Every row comes from one small tree of marks. Brackets hold a mark, then the marks that hang from it, in the order of their numbers. Every link used is in the known rows. Which tree was each row made from?
Each row is shifted at random along 3 fixed directions that mean nothing.
Known rows:
{J472 {J185 {J253 J590} {J983 J556 J802}} J254 J588}: 444, 147, 82, -163, -244, -66, 109, -161, 246, 410, 137, 140, 380, 284, -45, 224, -185, 241, -89, 123, -126, 132, 65, -507, -118, -163, 149, -393, 70, -431, -26, 424, -25, 9, 315, -9, 330, 254, -95, -55, 44, -183, -231, -118, -230, -347, -137, 479, -25, 60, 220
{J254 {J472 {J185 J253}}}: 218, -116, 142, 90, -14, 481, 374, 100, -364, 55, 230, -27, 17, 273, -156, -44, 343, -205, 91, 220, -51, 232, -165, -3, 21, -26, -25, 82, -463, -268, -2, 93, -294, 12, -5, 169, 152, -35, -95, -149, 60, -79, -119, 260, 108, 37, -109, -91, 38, 22, -123
{J556 {J472 J39 {J185 J253 J983}}}: -115, -61, 19, 122, 133, -16, -365, 142, -206, 31, -337, -10, -326, -32, -245, 85, 27, -327, 383, -229, 48, 378, 40, -174, 20, -199, 111, 240, -118, -2, 93, -50, 55, -381, -38, 239, -77, -161, 185, 218, -401, 247, 242, -106, -220, 211, 512, -8, -307, 413, 190
{J472 {J39 J43 J253} {J185 J471 J983} J588 J802}: 49, 37, 120, 45, 20, 224, -119, -41, -294, 193, -226, 76, -275, 282, -154, 144, -75, -219, 361, -453, 268, 100, 17, -140, 108, -259, 141, 234, -117, 234, 129, 10, 248, 69, 92, 124, 56, -163, 69, -116, 7, -52, 92, 37, -239, 102, 463, -57, -170, 271, 136
{J983 {J253 J43 {J590 {J471 J360}}} J802}: 217, -90, 207, 127, -91, 292, 296, 90, -57, 173, 37, 35, 90, 279, -100, 209, -100, -34, 62, -224, 46, -2, -18, -165, 172, -260, 52, 75, -137, 197, -9, 13, 187, 77, 55, -61, 214, 45, -85, -133, 170, 141, -40, 274, -230, -85, 90, 26, 65, -90, -67
{J254 {J472 {J39 J43 J253} J588 J802}}: 338, 169, 184, 117, -146, 425, 371, -58, -81, 228, 103, 206, -40, 386, -111, 24, -86, -326, 273, -167, 266, 30, -128, -161, 35, -150, 76, -27, -177, 117, 101, 122, 129, 348, 145, 113, 242, 108, -62, -388, 92, -326, -60, 192, -194, -92, 71, -69, 94, 12, 23
{J253 J185 {J472 J39} J588 J590}: 334, 101, 292, -175, -294, 328, 414, 6, -216, 278, -54, 226, 334, 406, -185, 136, -231, -46, 291, -188, 51, -135, -217, -186, 107, -285, 87, 27, -111, 235, 74, 97, 301, 515, -23, -163, 208, 149, -71, -227, 282, -147, 53, 130, -254, -175, -163, 8, 215, -239, 237
{J590 {J471 {J588 J472} J802 {J983 J43}}}: -228, -196, 60, 216, 176, 3, -74, 152, -282, 56, 108, -310, -214, -66, -234, 332, 335, -215, 108, 211, -193, 308, 177, -281, 234, -41, 27, 76, -366, -532, -144, 95, -280, -136, 149, 327, 142, -59, -48, 158, -139, 329, -78, 22, 38, 95, 294, -114, -183, 467, -213
{J471 {J588 {J472 J185}} J802}: 31, -83, -5, 93, 24, 204, 156, 112, -68, 164, 71, -71, -15, 123, -234, 194, 150, -162, 242, 29, -15, 194, -47, -240, 86, -76, 53, -65, -231, -302, -119, 183, -196, 125, 142, 125, 174, 95, -76, -41, -7, 119, 6, 44, -126, 46, 113, -21, -76, 176, 158
{J360 {J471 J588 J802 J983}}: 6, -81, 10, -121, 7, 61, 2, 99, 15, 228, 123, -50, -34, 244, -126, 268, 7, -57, 164, -168, -66, -49, -40, -330, 227, -75, 126, -32, -131, -125, -84, 100, -6, 121, 177, 123, 168, 137, -29, 1, 143, 149, -74, 3, -79, 1, 160, -17, 46, 159, -25
{J254 {J472 {J39 {J253 J588}} {J185 J471} {J802 J43}}}: -86, 37, 98, 148, 82, 105, 78, -88, -554, 91, 45, -233, -75, 41, -276, 160, 482, -150, -26, 364, -60, 655, 238, -143, -34, -3, 108, 126, -462, -351, -60, 122, -291, -19, 115, 464, 21, -169, -113, -48, -120, 89, -112, 141, 101, -117, 305, 136, -247, 297, -91
{J185 {J471 J360 J802} J983}: -70, -45, 8, -73, -109, -313, -2, -111, 226, 339, 314, -36, 488, 305, -44, 325, -59, 271, -268, 191, -157, 215, 85, -434, 3, -17, 238, -319, 61, -358, -91, 331, -14, 3, 214, 40, 104, 246, -32, -26, -19, 64, -196, -162, -176, -258, -174, 493, 3, 35, 140
{J588 {J472 {J185 J471} J254}}: 21, -155, 113, 19, 75, 151, 134, -85, -550, 80, 303, -247, 122, 196, -156, 112, 462, 37, -112, 481, -129, 513, 154, -134, 32, -44, -77, 26, -504, -556, -112, 141, -384, -119, 155, 291, 147, -153, -142, 60, 84, 25, -217, 71, 190, -54, -160, -14, -149, 244, -151
{J253 J43 {J185 {J471 J360}}}: -153, -76, -19, 123, 42, -308, -162, -26, 3, 164, -89, -124, 270, 159, -290, 177, -47, 215, -247, 8, -112, 312, 62, -314, 26, -241, 208, -227, 33, -14, -45, 102, 144, -5, 42, 89, -54, 6, 81, 105, -220, 266, -1, -228, -309, -321, 212, 326, -185, 92, 283
{J472 J39 {J185 J471 J983} J588 J802}: -232, 25, -17, -68, 25, -186, -262, -82, -177, 210, 29, -102, -44, 96, -166, 225, 181, -71, 37, 142, -88, 513, 238, -391, -17, -34, 146, 37, -199, -388, -84, 178, -134, -127, 149, 342, -11, -116, -6, 93, -146, 194, -55, -188, -8, -39, 261, 268, -425, 383, 146
{J360 {J471 J588 {J802 J254}}}: 313, -62, 1, -135, -59, 262, 171, 75, -119, 217, 98, -62, 122, 346, -77, 204, -28, 2, 157, -177, 14, -67, -104, -198, 187, -105, 78, -50, -187, 10, -11, 36, 11, 185, 209, 102, 250, 54, -111, -86, 181, -9, -90, 97, -127, -63, 32, -88, 125, 73, 26
{J360 {J471 {J983 J556 {J802 {J254 {J472 J185}}}}}}: -47, -198, 96, 109, 140, 201, -147, 235, -465, 143, -77, -237, -271, 24, -187, 165, 263, -188, 477, -294, -55, 139, -93, -219, 226, -253, 0, 292, -347, -83, -1, -130, -54, -36, 190, 222, 125, -233, -100, 258, 57, 206, -17, 206, -22, 219, 441, -343, -85, 382, -24
{J185 {J471 J360 J588 J802} J983}: -160, -144, -109, -42, 39, -183, -223, 156, 107, 229, -80, -12, 68, 140, -154, 377, -157, 14, 197, -366, -5, -16, -2, -322, 183, -157, 211, -86, 106, -79, -7, 97, 229, -78, 70, 45, 64, 66, 93, 87, -55, 273, 34, -124, -303, 71, 332, 152, -72, 263, 269
{J360 {J471 J802 {J983 J43 J253}}}: 141, -108, 182, 199, 14, 373, 120, 148, -95, 91, 29, -13, -254, 335, -95, 166, 4, -253, 267, -374, 151, -130, -163, -160, 300, -260, 25, 177, -212, 199, -7, -43, 87, 23, 18, 56, 227, 30, -44, -60, 217, 106, 8, 190, -152, 143, 260, -223, 127, 144, -160
{J590 {J471 J360 {J983 {J253 J185} {J802 J43}}}}: -12, -99, 136, 60, -125, -102, 174, -97, 120, 327, 126, -18, 209, 276, -107, 300, -44, 130, -177, -2, -104, 33, 14, -419, 44, -133, 244, -226, 22, -37, -12, 223, 30, 103, 284, -50, 218, 192, -38, -72, 38, 182, -81, 65, -261, -299, -32, 301, 124, -34, 24
{J983 {J556 J472 {J802 J254}}}: 267, -63, 56, 85, 6, 266, 134, 270, -189, 130, -20, -146, 118, 102, -145, 161, 153, 9, 398, -145, -31, 151, -119, -180, 72, -174, -29, 71, -241, -43, 25, 43, -40, 55, 237, 121, 267, -57, -166, 129, 33, -84, 14, 166, -174, -22, 29, -139, 11, 164, 112
{J185 J39 {J253 J472} {J471 J588} J983}: 94, -118, 18, -84, -10, -38, -99, 69, -456, 133, 67, -139, 79, 47, -120, 356, 131, -92, 18, 271, -184, 289, 147, -75, 115, -56, 150, 119, -300, -428, 29, 118, -54, -267, -73, 280, -2, -121, 85, 100, -180, 100, -105, -120, 54, 74, 172, -21, -163, 366, -61
{J253 J39 J43 {J185 J983} {J472 J802} J588}: -33, -55, 255, -8, -92, 155, 214, 87, -558, 226, -147, -33, 217, 144, -319, 237, 66, -27, 178, 105, -206, 209, -1, -156, 180, -255, 100, 289, -369, -2, -35, 42, 155, 352, -33, 101, 65, -80, -87, -7, -46, 27, 57, 72, -111, -186, 101, 1, -172, 24, 144
{J556 {J472 {J39 J253} J254 J588} {J802 J43}}: 165, 192, -15, 72, 22, -44, -20, -43, 20, 122, -159, 9, -80, 71, -222, 145, 1, -151, 168, -28, 128, 426, 210, -366, -84, -149, 90, -115, -62, -62, 88, 155, 46, -115, 261, 304, 215, 32, -1, -16, -274, -77, 62, -70, -286, -200, 305, 181, -173, 312, 154
{J590 {J471 J360 {J588 {J472 {J802 J43}}}}}: -161, -192, -91, 238, 46, 35, 51, 132, -228, 146, 9, -181, -27, 40, -201, 415, 151, -151, 153, 33, -62, 265, 163, -216, 133, -70, 81, -21, -205, -216, -8, 81, -56, -56, 207, 189, 153, -51, -26, -56, -127, 257, -33, 124, -157, -4, 235, 12, -124, 255, 10
{J39 J43 {J253 {J185 J471 {J983 J556}} J588 J590}}: 134, -102, 353, -98, 11, 384, 226, 60, -870, 4, 48, -359, 60, 165, -199, 181, 507, 234, -105, 283, -295, 247, 32, 167, 223, -123, 46, 376, -572, -346, -68, 44, -180, 131, 81, 201, 120, -277, -233, 31, 298, -39, -230, 248, 239, -116, 81, -38, -25, 108, -298
{J802 J43 {J254 {J472 J39 J588}}}: 168, -6, 12, 141, -8, 296, 55, 121, -358, 42, -99, -102, -115, 152, -233, -8, 99, -366, 276, -169, 64, 228, -77, -139, 57, -146, 12, 60, -291, -30, 166, -87, 32, 9, 67, 366, 214, -199, -49, -20, -203, -16, 8, 134, -127, 39, 267, -212, -71, 281, 60
{J590 {J471 J360 {J588 {J472 J185}} {J983 J43 J556}}}: 85, -210, 198, 163, -139, 281, 374, 16, -83, 257, 166, 109, 43, 359, -58, 264, 5, -36, 197, -254, 4, -246, -130, -298, 208, -125, 145, -126, -110, -158, 67, 228, -46, 230, 96, -173, 335, 171, -16, -171, 294, 24, -131, 181, -219, 12, -59, -79, 251, 55, -69
{J185 {J39 J43} {J253 J588} J360 J471 J983}: 492, -57, 160, -101, -252, 212, 294, -160, -246, 297, 205, 87, 497, 540, -63, 289, -225, 232, -149, 1, -17, -66, -32, -43, 92, -55, 182, -29, -118, -53, 147, 212, 207, 50, -27, -52, 220, 36, 5, -270, 138, -303, -179, 5, -122, -166, -222, 69, 133, -19, 81
{J39 J43 {J253 {J185 J471} {J588 J472} J590 J802}}: 112, 47, 202, 91, 15, 44, 32, -54, -466, 161, -84, -212, 260, 81, -327, 358, 117, 132, -84, 324, -101, 365, 229, -59, 90, -273, 82, 56, -221, -95, -114, 137, 81, 180, 143, 121, 70, -67, -131, -31, -22, -9, -45, 55, -111, -284, 117, 156, -110, 102, 48
{J588 {J472 {J802 J43}}}: 93, -24, -45, 334, -35, 61, 13, 102, -21, 221, 14, -114, 160, 163, -236, 246, -31, -114, 140, 28, 34, 264, -2, -259, -7, -204, 29, -159, -97, -55, 4, 136, 32, 64, 240, 154, 195, 65, -60, -62, -195, -24, 12, 29, -297, -142, 34, 67, -61, 105, 184
{J185 J360 {J471 J802} {J983 {J253 J472}}}: 45, -202, 167, 57, -86, 304, 381, 136, -444, 129, 246, -36, 154, 336, -23, 347, 198, -90, 166, 49, -5, 82, -48, 25, 224, -141, -34, 306, -374, -167, -34, 91, -2, -10, -31, 3, 193, -61, -114, -160, 353, 18, -137, 229, 105, 171, -70, -98, 101, 57, -154
{J472 {J39 J253} J802}: 182, 119, 33, 42, -32, 71, -67, 8, 41, 182, -13, 27, -89, 135, -141, 57, 11, -209, 138, -44, 107, 328, 41, -227, -34, -112, 116, -16, -131, 4, -47, 72, 31, 47, 209, 243, 75, 75, 9, -55, -87, 32, 37, -54, -201, -77, 215, 159, -187, 163, 138
{J39 J43 {J253 J472}}: 296, 76, 155, 197, -71, 38, 115, 0, 64, 248, -30, 76, 166, 269, -188, 59, -261, -24, -4, -89, 142, 25, -144, -160, -18, -309, 119, -213, 64, 119, 63, 149, 248, 242, 111, -6, 159, 183, 95, -133, -163, -211, 13, -97, -416, -285, 32, 106, 140, -37, 144
{J472 {J185 {J39 J253} J360} {J802 J254}}: 354, 14, -51, 8, -93, -17, -63, -116, -41, 237, -109, -30, 94, 194, -172, 163, -131, -95, 114, -143, 144, 361, 99, -191, -86, -99, 169, -47, -27, 72, 79, 62, 158, -39, 268, 146, 106, -71, 56, -12, -175, 18, 59, -111, -326, -38, 298, 159, -225, 209, 401
{J39 {J253 J43 {J185 J983} {J588 J472} J590 J802}}: 102, 65, 216, 18, -92, -91, 69, -80, -264, 243, -61, -80, 389, 106, -322, 333, 4, 176, -252, 431, -279, 354, 253, -198, 41, -234, 165, -13, -131, -173, -117, 244, 64, 212, 176, 75, 116, 114, -126, -52, -144, -33, -57, -48, -162, -447, -57, 419, -123, -42, 71
{J590 {J471 J360 {J802 J43 {J254 J472}} J983}}: 58, -134, 66, 84, -87, -29, 110, -21, 16, 341, 83, 8, 274, 322, -86, 278, -202, -50, 185, -305, 37, -97, -69, -408, 113, -163, 186, -232, 73, 146, 191, 87, 248, 139, 291, -24, 259, 127, 5, -60, -79, 0, -68, 197, -353, -109, 34, 69, 285, 38, 78
{J360 {J471 J802 {J983 J43 J253 J556}}}: 322, 56, 254, 117, -216, 140, 407, -149, 199, 292, 488, -11, 272, 446, 61, 204, 97, 166, -274, 263, -109, 14, -60, -388, 95, -58, 156, -303, -173, -331, -145, 378, -265, 189, 223, 28, 349, 357, -195, -177, 323, -128, -352, 60, -39, -322, -275, 255, 260, -51, -257
{J471 J360 {J588 J472} J802}: 110, -125, 0, 43, -108, 293, 415, 107, 20, 186, 256, 27, 151, 268, -110, 271, 81, -141, 172, -5, -24, 21, -94, -201, 155, -6, 75, -100, -202, -289, -84, 204, -111, 213, 144, 16, 276, 222, -119, -225, 196, 48, -100, 157, -117, 30, -91, 6, 109, 23, 60
{J590 {J471 {J588 J472} {J802 J254} {J983 J43}}}: 56, -104, 76, 89, 3, -123, 50, -98, -99, 235, 269, -249, 174, 119, -127, 339, 143, 6, -169, 366, -230, 247, 205, -421, 103, 12, 123, -254, -195, -570, -90, 254, -276, 0, 332, 253, 276, 102, -94, 73, -147, 102, -213, -57, -62, -209, -66, 135, 2, 315, -162
{J185 {J253 J472} J471}: 196, -43, 13, 135, -16, 37, -84, 151, -134, 198, -80, 63, 149, 195, -139, 215, -174, -65, 185, -147, 95, 47, -90, -148, 59, -333, 47, -68, -18, 97, 56, 61, 241, -71, -68, 34, 56, 38, 131, -6, -82, -7, 39, -63, -273, -43, 110, -2, 28, 118, 133
{J39 J43 {J253 {J588 J472} J802}}: 320, 66, 145, 186, -65, 167, 165, 5, -51, 275, -2, 47, 230, 202, -255, 204, -143, 9, 13, 68, 54, 91, 13, -144, 33, -239, 89, -124, -60, 14, -61, 202, 147, 310, 168, 46, 249, 199, -62, -190, -72, -220, -1, 16, -320, -309, -37, 108, 33, 12, 124
{J254 {J472 {J185 {J39 J43}} J802}}: 244, 36, 126, 196, -89, 179, 115, -40, -12, 311, -17, 84, 135, 307, -229, 99, -230, -197, 368, -260, 247, 88, -173, -255, 1, -231, 136, -117, -51, 226, 150, 94, 244, 233, 117, 8, 106, 20, 29, -114, -178, -181, 72, 72, -393, -24, 175, -116, 4, 64, 377

Which tree is each row?
194, 101, 155, 109, -132, -114, 94, -115, 183, 372, 194, 15, 293, 192, -118, 377, -111, 291, -205, 214, -199, 66, 153, -499, 108, -190, 200, -299, 21, -188, -166, 388, -44, 151, 209, 28, 285, 360, -120, -47, 43, -79, -177, -93, -211, -505, -169, 367, 80, 43, -18 => {J360 {J471 {J983 {J253 J43 {J588 J472}} {J556 J802}}}}
-64, -78, 55, 131, 116, -27, -338, 314, -245, 12, -152, -296, -159, -233, -229, 251, 277, -129, 176, 121, -227, 452, 161, -89, 124, -226, 15, 243, -282, -296, -160, -17, -42, -304, 79, 323, 51, -200, -88, 359, -186, 348, 3, 1, -15, 107, 439, 92, -372, 405, 24 => {J185 {J983 {J253 J590 J802} J556}}
71, -69, 29, 290, 65, 248, 146, 337, -206, 56, -58, -231, 33, 35, -244, 196, 283, -28, 356, -67, -55, 275, -85, -152, 64, -172, -29, 96, -308, -91, 18, 73, -109, -7, 168, 180, 214, -77, -160, 98, -63, -2, 26, 200, -151, -14, 173, -130, -47, 174, 65 => {J983 {J556 J472 {J802 J43}}}
421, -33, 100, -82, -145, 359, 331, 74, -219, 278, 196, 102, 424, 389, -100, 243, 23, 125, 11, 95, -41, -14, -54, -98, 72, -124, 39, -33, -249, -39, -62, 196, 31, 213, 18, 22, 249, 137, -134, -235, 284, -193, -141, 168, -45, -201, -267, 75, 95, -87, -18 => {J185 {J253 J588 J802} J471}
267, -68, 75, 127, -89, 293, 275, -121, -407, 201, 157, -139, 144, 265, -181, 182, 204, -162, 175, 213, 48, 433, 87, -178, -13, -80, 8, 7, -423, -208, 76, 136, -151, 39, 272, 216, 237, -99, -145, -92, -46, -130, -97, 178, -75, -13, -19, -106, -109, 168, 97 => {J588 {J472 {J185 J39} J254 {J802 J43}}}
86, -68, 7, -8, 43, 87, 31, 5, -142, 185, 67, -90, 23, 179, -207, 56, 174, -65, 135, 62, 7, 379, 24, -278, -28, -117, -15, -54, -265, -225, -67, 93, -115, 12, 263, 217, 162, -59, -72, 66, -35, 60, -45, 4, -105, -79, 98, 89, -222, 195, 186 => {J472 J185 J254 J802}
539, 125, 255, -211, -293, 191, 235, -64, -241, 281, 46, 179, 213, 297, 4, 208, -206, -31, 208, -58, 32, -24, -5, -192, 80, -246, 97, -21, -100, -122, 150, 192, 258, 148, 132, -1, 308, 97, -26, -113, 181, -336, -166, 29, -184, -86, -26, 34, 123, 55, 27 => {J185 {J39 {J253 {J472 J254 J588} J590}} {J983 J556}}
59, -29, 126, -116, -102, 260, 251, -73, -409, 172, 121, -36, 9, 275, -88, 134, 264, -216, 215, 122, -58, 384, 83, -242, -5, 43, 48, 205, -393, -328, 48, 133, -235, 79, 250, 272, 222, -122, -158, -77, 32, -79, -79, 131, 57, 8, -23, 27, -159, 198, -40 => {J556 {J472 J39 {J185 J983} J588 {J802 J254}}}
344, -95, 189, 46, -19, 599, 368, 177, -747, 81, -158, 31, -56, 151, -249, 123, 143, -310, 449, -83, 13, 181, -18, 52, 232, -287, -106, 434, -583, 92, 37, -127, 159, 144, -111, 216, 194, -195, -81, -84, 85, -63, 32, 322, -21, 66, 251, -342, -151, 165, -35 => {J185 {J253 J39 J43 {J472 J254 J802} J588}}
411, 40, 59, -164, -271, 58, 350, -360, 27, 378, 359, 126, 603, 486, 45, 195, 9, 148, -278, 303, -39, 298, 138, -296, -153, 33, 252, -308, -122, -168, 21, 338, -109, 121, 224, 14, 186, 198, -102, -260, 113, -137, -244, 33, -105, -314, -365, 459, 60, -81, 122 => {J472 J39 {J185 {J253 {J802 J254}} {J471 J360}}}
203, 78, 140, 86, -92, 4, -57, 29, 69, 240, -271, 110, 253, 252, -316, -7, -343, 53, 93, -284, 48, 26, -159, -294, 51, -371, 183, -166, 58, 410, 55, 15, 379, 264, -36, -27, 36, 79, 96, 41, -214, 23, 185, -142, -490, -276, 147, 85, -74, -54, 437 => {J253 J39 J43 J185}
527, 105, 252, -66, -150, 489, 536, -72, -300, 211, 166, 79, 244, 372, -147, 10, 82, -44, 39, 69, 2, 92, -51, -119, 57, -74, 92, 46, -347, 64, 68, 121, -22, 381, 149, 141, 321, 96, -217, -287, 128, -353, -117, 282, -75, -299, -216, 17, 170, -98, -62 => {J556 {J802 {J254 {J472 {J39 {J253 J43 J588}}}}}}
246, -35, 133, -29, -141, 329, 445, 3, -354, 229, 397, -189, 253, 356, -34, 252, 341, 86, 9, 240, -227, 87, -5, -278, 132, 11, 45, -48, -420, -352, 47, 219, -278, 222, 337, 203, 413, 16, -323, -150, 253, -264, -364, 315, 156, -226, -257, -32, 224, 55, -285 => {J360 {J471 {J983 {J556 {J802 J43 {J254 {J472 J588}}}}}}}
296, 10, 57, 135, -120, -1, 223, -86, -54, 231, 279, -163, 480, 303, -169, 46, 60, 91, -298, 368, -141, 285, -46, -270, -125, -38, 101, -403, -141, -308, 67, 214, -156, 111, 262, 238, 276, 93, -123, -66, -236, -204, -223, 20, -152, -413, -314, 224, 150, -19, 23 => {J802 J43 {J254 J472}}
366, -83, 95, -78, -100, 112, -80, 67, -212, 324, 96, -137, 198, 200, -45, 251, -30, 60, 269, -261, -37, 10, -74, -294, 131, -184, 118, 20, -172, -72, 52, 48, 116, 61, 239, 138, 220, -55, -90, 190, 145, -31, -113, 49, -154, 52, 106, -198, 5, 266, 98 => {J185 J39 {J471 {J983 J556 {J802 J254}}}}
555, -102, 200, 139, -253, 423, 473, -13, -24, 279, 242, 97, 314, 596, 70, 248, -134, 65, 159, -409, 168, -330, -241, -174, 192, -227, 62, -105, -80, 136, 100, 162, 163, 209, 135, -176, 468, 128, -143, -219, 528, -213, -207, 248, -220, -10, -165, -89, 403, -33, -28 => {J185 J360 {J471 {J802 J254} {J983 J43 J253 J556}}}
49, 91, 86, 61, 13, 222, 215, -116, -283, 64, 96, -112, -187, 126, -223, -22, 423, -218, -123, 341, -79, 652, 207, -186, -57, 33, 85, 116, -484, -378, -138, 164, -353, 92, 168, 436, 80, -64, -117, -137, -81, 70, -122, 20, 93, -171, 262, 205, -396, 201, -89 => {J472 {J39 {J253 J43}} J185 J588 J802}
12, -216, 173, 74, 99, 358, 191, 187, -719, 61, -18, -225, -303, 84, -210, 286, 338, -234, 255, -39, -83, 154, 54, -69, 307, -244, -97, 445, -542, -177, -44, -105, -56, -46, 78, 305, 283, -209, -147, 68, 188, 176, -75, 298, 117, 91, 333, -345, -27, 324, -327 => {J360 {J471 {J983 {J253 {J472 J254} J588} {J802 J43}}}}
290, 81, 253, 29, -179, 235, 310, 58, -87, 169, 132, 79, 141, 230, -3, 209, 7, 40, 90, 75, -20, 42, 11, -254, 65, -154, 13, -110, -123, -167, -32, 221, -50, 58, 87, 33, 306, 121, -102, -105, 230, -94, -156, 168, -94, -180, -115, 87, 131, -7, -203 => {J983 {J253 {J590 J471}} {J556 {J472 J588}}}
238, 99, 157, 29, -180, 35, 350, -257, -39, 375, 157, 168, 344, 392, -142, 72, -97, -45, 33, 133, 80, 312, 41, -410, -96, -212, 98, -216, -167, -46, 32, 258, 48, 314, 207, 40, 192, 170, -49, -187, -22, -182, -106, -28, -244, -336, -135, 229, -31, -55, 217 => {J253 J43 {J472 J39 J185 J254 J802}}
218, -84, -51, 258, 82, 255, -107, 342, -137, 135, -325, -77, -24, 133, -300, 131, -181, -230, 592, -609, 209, -59, -227, -152, 121, -381, -1, 44, -26, 476, 239, -161, 380, 29, 128, 81, 215, -157, -11, 87, -250, -45, 226, 198, -461, 81, 325, -279, 73, 184, 357 => {J556 {J802 J43 {J254 J472}}}
69, -32, 54, 10, 18, 26, -23, 92, -240, -17, -125, -191, 6, 81, -290, 124, 158, -22, -48, 92, -90, 401, 75, -11, 42, -146, 43, 118, -191, -103, -61, -18, 38, -81, 109, 151, 26, -143, -12, 48, -30, 224, 27, -35, -80, -53, 274, 174, -205, 106, 151 => {J39 {J253 {J185 J360} J590}}
-96, -92, 37, 39, -69, -124, 58, -74, -221, 210, 241, -134, 212, 141, -193, 258, 212, -99, 2, 375, -153, 561, 158, -245, -40, 81, 126, 47, -292, -480, -18, 194, -169, -128, 158, 234, 34, -97, -53, 7, -193, 78, -122, -51, 41, 23, 57, 182, -284, 232, 190 => {J254 {J472 {J185 J39 J360 J983} J802}}
113, -70, 39, 49, 27, 91, 156, -91, -242, 194, 153, -190, 247, 310, -179, 137, 228, 124, -34, 130, 3, 357, 45, -265, -11, -124, 37, -154, -289, -217, -9, 174, -151, 15, 232, 190, 188, -49, -125, 2, 30, -13, -157, 93, -75, -153, 26, 105, -29, 132, 70 => {J472 {J185 {J471 {J802 J43}}} J254}
